Here is a tiny trained network, its code and every weight. The questions are about switching its units off for an input and a class, where a switched-off unit gives its printed mean instead of its output.

import numpy as np


def w(rows, s, z=0):
    codes = np.array(rows[::2]) - 128.0
    scale = np.full(codes.shape[1], s)
    scale[-1] = z or s
    return codes * scale


def f(y):
    return np.maximum(y, 0)


def log_softmax(a):
    a = a - a.max(-1, keepdims=True)
    return a - np.log(np.exp(a).sum(-1, keepdims=True))


def net(x, mask):
    res = np.array(x, float).reshape(1, 5) / 4 @ E
    y = f(res @ A[0][:, :-1].T + A[0][:, -1])
    res = res + np.where(mask, y, B[0][:, -1]) @ B[0][:, :-1]
    return log_softmax(res[-1] @ U[:, :-1].T + U[:, -1])


A, B = {}, {}
E = w([
[116,121,227,78,113,200,101],'x0',
[66,75,36,63,2,123,156],'x1',
[132,119,69,194,116,128,124],'x2',
[156,180,243,150,88,123,218],'x3',
[204,47,67,61,154,99,97],'x4',
],0.0095)
A[0] = w([
[111,89,97,77,85,80,68,62],'neuron 1',
[121,219,170,181,111,119,174,101],'neuron 2',
[212,73,127,129,201,126,2,139],'neuron 3',
[175,110,155,90,74,110,199,183],'neuron 4',
[74,150,145,170,175,104,76,254],'neuron 5',
[82,14,81,65,19,133,165,158],'neuron 6',
[69,108,84,131,151,124,100,161],'neuron 7',
[5,189,104,109,76,147,155,118],'neuron 8',
[67,73,93,153,120,147,113,182],'neuron 9',
],0.0097,0.0075)
B[0] = w([
[169,144,192,116,20,75,42,174],'neuron 1',
[153,192,192,163,77,112,82,183],'neuron 2',
[192,81,95,100,124,156,132,202],'neuron 3',
[50,122,127,130,145,156,192,186],'neuron 4',
[167,8,140,133,208,109,123,183],'neuron 5',
[88,144,154,147,91,45,104,248],'neuron 6',
[151,88,166,124,138,114,156,170],'neuron 7',
[98,144,62,146,97,176,165,186],'neuron 8',
[91,92,136,144,151,108,106,180],'neuron 9',
],0.011,0.017)
U = w([
[169,99,145,133,217,148,216,251],'0',
[170,172,188,144,90,70,83,108],'1',
[8,105,63,83,118,95,185,209],'2',
[47,226,34,128,72,161,233,16],'3',
[207,110,2,15,170,177,144,2],'4',
],0.0078,0.0059)

Each question gives the input, the list of numbers given to net, and the class t.
The units are the neurons (one row each of A and B). Each row of codes is followed by its name. A weight is (code - 128) times the scale printed after its matrix; where a second scale follows, it is the last column's (A, B and U).
mask holds one flag per neuron, in row order. A switched-off neuron (its flag False) gives its mean, the last column of its row in B, instead of its output. The means were averaged over made-up inputs and are rounded, as every weight is.
A unit's drop is (log p(t) with every unit on - log p(t) with that unit switched off) / (log p(t) with every unit on - log p(t) with every unit switched off).
The circuit of an input: a set's keep is (log p(t) with only the set's units on - log p(t) with every unit switched off) / (log p(t) with every unit on - log p(t) with every unit switched off). Starting from all 9 units, units are removed one at a time, each time the one whose removal leaves the highest keep (on an exact tie, the one counted first), for as long as the keep stays at least 0.8.
units of the circuit, in order: the units of the circuit, biggest drop first
most important unit: the unit with the biggest drop
k most important neurons: the k neurons with the biggest drops, biggest first
drop of u: that unit's drop, to one decimal
input [-6,-7,2,-2,7], class 4: units of the circuit, in order : [neuron 3]
input [0,-7,8,-5,-8], class 0: 2 most important neurons : [neuron 5; neuron 6]
input [-6,-7,-2,-3,-8], class 0: 2 most important neurons : [neuron 5; neuron 6]
input [-3,-6,1,-2,3], class 4: units of the circuit, in order : [neuron 3; neuron 6]
input [4,0,-3,5,4], class 0: 2 most important neurons : [neuron 6; neuron 8]
input [4,8,-8,5,-2], class 3: units of the circuit, in order : [neuron 8; neuron 5]
input [7,2,7,4,8], class 2: 2 most important neurons : [neuron 2; neuron 4]
input [-1,-8,-2,-1,-3], class 0: 3 most important neurons : [neuron 5; neuron 6; neuron 1]
input [-4,7,7,-1,6], class 1: 2 most important neurons : [neuron 1; neuron 6]
input [-3,3,-7,-3,2], class 1: 4 most important neurons : [neuron 1; neuron 8; neuron 4; neuron 6]
input [3,7,-2,4,-2], class 3: 2 most important neurons : [neuron 8; neuron 5]
input [6,-7,-3,-1,-4], class 0: 3 most important neurons : [neuron 6; neuron 5; neuron 1]
input [5,-2,5,4,3], class 0: 2 most important neurons : [neuron 6; neuron 1]
input [-1,8,2,-4,4], class 1: most important unit : neuron 1
input [3,7,-2,5,-6], class 3: drop of neuron 8 : 0.1
input [1,8,-2,-3,6], class 1: drop of neuron 1 : 1.1
input [6,-4,-8,-2,7], class 4: drop of neuron 3 : 0.2
input [1,7,-4,-6,6], class 1: drop of neuron 1 : 0.7
